Below are the code and all the weights of a small trained network. Each question names an input and a class and asks about switching units off, where a switched-off unit gives its printed mean instead of its output.

import numpy as np


def w(rows, s, z=0):
    codes = np.array(rows[::2]) - 128.0
    scale = np.full(codes.shape[1], s)
    scale[-1] = z or s
    return codes * scale


def norm(h):
    return h / np.sqrt((h * h).mean(-1, keepdims=True) + 1e-5)


def f(y):
    return y / 2 * (1 + np.tanh(0.7978845608 * (y + 0.044715 * y**3)))


def log_softmax(a):
    a = a - a.max(-1, keepdims=True)
    return a - np.log(np.exp(a).sum(-1, keepdims=True))


def net(x, mask):
    res = np.array(x, float).reshape(1, 3) / 4 @ E
    u = 0
    for l in range(2):
        y = f(norm(res) @ A[l][:, :-1].T + A[l][:, -1])
        res = res + np.where(mask[u : u + 9], y, B[l][:, -1]) @ B[l][:, :-1]
        u += 9
    return log_softmax(norm(res)[-1] @ U[:, :-1].T + U[:, -1])


A, B = {}, {}
E = w([
[226,165,218,90,230,137,166,91],'x0',
[146,200,136,215,114,119,160,188],'x1',
[149,75,173,227,254,195,183,147],'x2',
],0.006)
A[0] = w([
[91,100,193,111,175,124,108,73,149],'L0N0',
[109,250,124,201,131,128,163,223,124],'L0N1',
[225,211,196,72,121,37,101,93,3],'L0N2',
[249,145,182,179,228,126,224,84,55],'L0N3',
[69,2,182,186,188,158,187,153,162],'L0N4',
[220,151,204,151,201,72,120,40,102],'L0N5',
[156,108,254,144,108,27,118,90,64],'L0N6',
[144,206,130,144,49,55,132,94,62],'L0N7',
[66,99,49,31,99,117,32,39,86],'L0N8',
],0.0061,0.0026)
B[0] = w([
[191,169,192,100,126,150,219,99,159],'L0N0',
[161,115,233,156,167,165,76,80,209],'L0N1',
[127,77,17,176,135,139,144,177,194],'L0N2',
[132,41,144,80,48,156,58,172,254],'L0N3',
[125,221,85,186,147,49,123,95,232],'L0N4',
[139,153,137,111,163,198,131,186,214],'L0N5',
[82,133,120,177,160,159,171,108,141],'L0N6',
[129,255,149,110,138,121,174,121,175],'L0N7',
[60,15,188,87,168,70,102,131,237],'L0N8',
],0.0069,0.0064)
A[1] = w([
[119,107,141,244,144,153,89,116,123],'L1N0',
[104,59,102,112,105,102,132,156,2],'L1N1',
[104,87,108,103,76,141,94,135,83],'L1N2',
[95,76,133,143,139,98,127,50,62],'L1N3',
[153,123,156,86,147,243,142,171,74],'L1N4',
[158,49,134,55,183,100,119,119,112],'L1N5',
[109,65,95,119,111,113,58,151,74],'L1N6',
[156,141,23,98,91,133,129,155,61],'L1N7',
[106,179,79,75,156,106,130,181,109],'L1N8',
],0.011,0.0034)
B[1] = w([
[146,161,2,148,110,198,172,142,244],'L1N0',
[121,121,146,171,91,110,101,86,173],'L1N1',
[132,173,174,209,193,122,139,75,171],'L1N2',
[78,141,160,55,140,130,158,95,178],'L1N3',
[160,37,188,88,158,48,68,143,254],'L1N4',
[168,194,95,188,123,161,118,147,253],'L1N5',
[143,96,114,238,109,130,57,64,193],'L1N6',
[101,105,82,114,95,134,250,100,143],'L1N7',
[128,60,115,125,100,181,156,191,159],'L1N8',
],0.0089,0.0068)
U = w([
[48,102,160,173,107,63,46,7,141],'0',
[69,238,187,94,43,89,97,164,102],'1',
[98,62,95,54,67,105,221,200,128],'2',
[83,195,129,60,205,132,195,43,88],'3',
[149,196,6,209,114,183,167,142,182],'4',
[209,85,188,133,184,137,57,163,166],'5',
[95,130,161,104,130,107,177,118,2],'6',
],0.015,0.0074)

Each question gives the input, the list of numbers given to net, and the class t.
The units are the neurons (one row each of A and B). Each row of codes is followed by its name. A weight is (code - 128) times the scale printed after its matrix; where a second scale follows, it is the last column's (A, B and U).
mask holds one flag per neuron, layer by layer. A switched-off neuron (its flag False) gives its mean, the last column of its row in B, instead of its output. The means were averaged over made-up inputs and are rounded, as every weight is.
A unit's drop is (log p(t) with every unit on - log p(t) with that unit switched off) / (log p(t) with every unit on - log p(t) with every unit switched off).
unit that matters most: the unit with the biggest drop
k most important neurons: the k neurons with the biggest drops, biggest first
top k neurons in layer l: the k neurons of layer l with the biggest drops, biggest first
input [7,0,-5], class 2: top neuron in layer 1 : [L1N7]
input [0,2,2], class 4: top 2 neurons in layer 1 : [L1N0 L1N4]
input [-2,-2,2], class 4: 4 most important neurons : [L0N4 L1N4 L0N8 L0N3]
input [1,5,-7], class 2: 3 most important neurons : [L0N2 L1N8 L1N5]
input [7,-5,-7], class 4: top 2 neurons in layer 1 : [L1N5 L1N4]
input [-7,4,-3], class 0: 2 most important neurons : [L0N4 L1N0]
input [4,-4,-6], class 4: 4 most important neurons : [L1N5 L1N4 L0N2 L0N3]
input [-4,-7,7], class 3: top 2 neurons in layer 1 : [L1N3 L1N5]
input [2,6,-7], class 2: 3 most important neurons : [L0N2 L1N5 L1N8]
input [-4,6,-5], class 1: 2 most important neurons : [L0N7 L1N0]
input [1,3,-6], class 2: top 2 neurons in layer 0 : [L0N7 L0N2]
input [-8,7,-6], class 0: top 3 neurons in layer 1 : [L1N0 L1N5 L1N2]
input [2,7,-8], class 2: top 3 neurons in layer 0 : [L0N2 L0N4 L0N0]
input [-4,-4,5], class 4: unit that matters most : L0N8
input [-4,-5,5], class 4: 2 most important neurons : [L1N0 L1N4]
input [-4,3,-8], class 0: 3 most important neurons : [L0N8 L0N4 L0N0]
input [7,-6,-8], class 4: 2 most important neurons : [L1N5 L0N2]
input [8,-2,-8], class 2: 2 most important neurons : [L0N2 L1N8]
input [5,1,-8], class 2: top 2 neurons in layer 0 : [L0N7 L0N3]
input [0,-8,7], class 4: 2 most important neurons : [L0N4 L1N4]
input [-1,-5,2], class 3: unit that matters most : L0N3
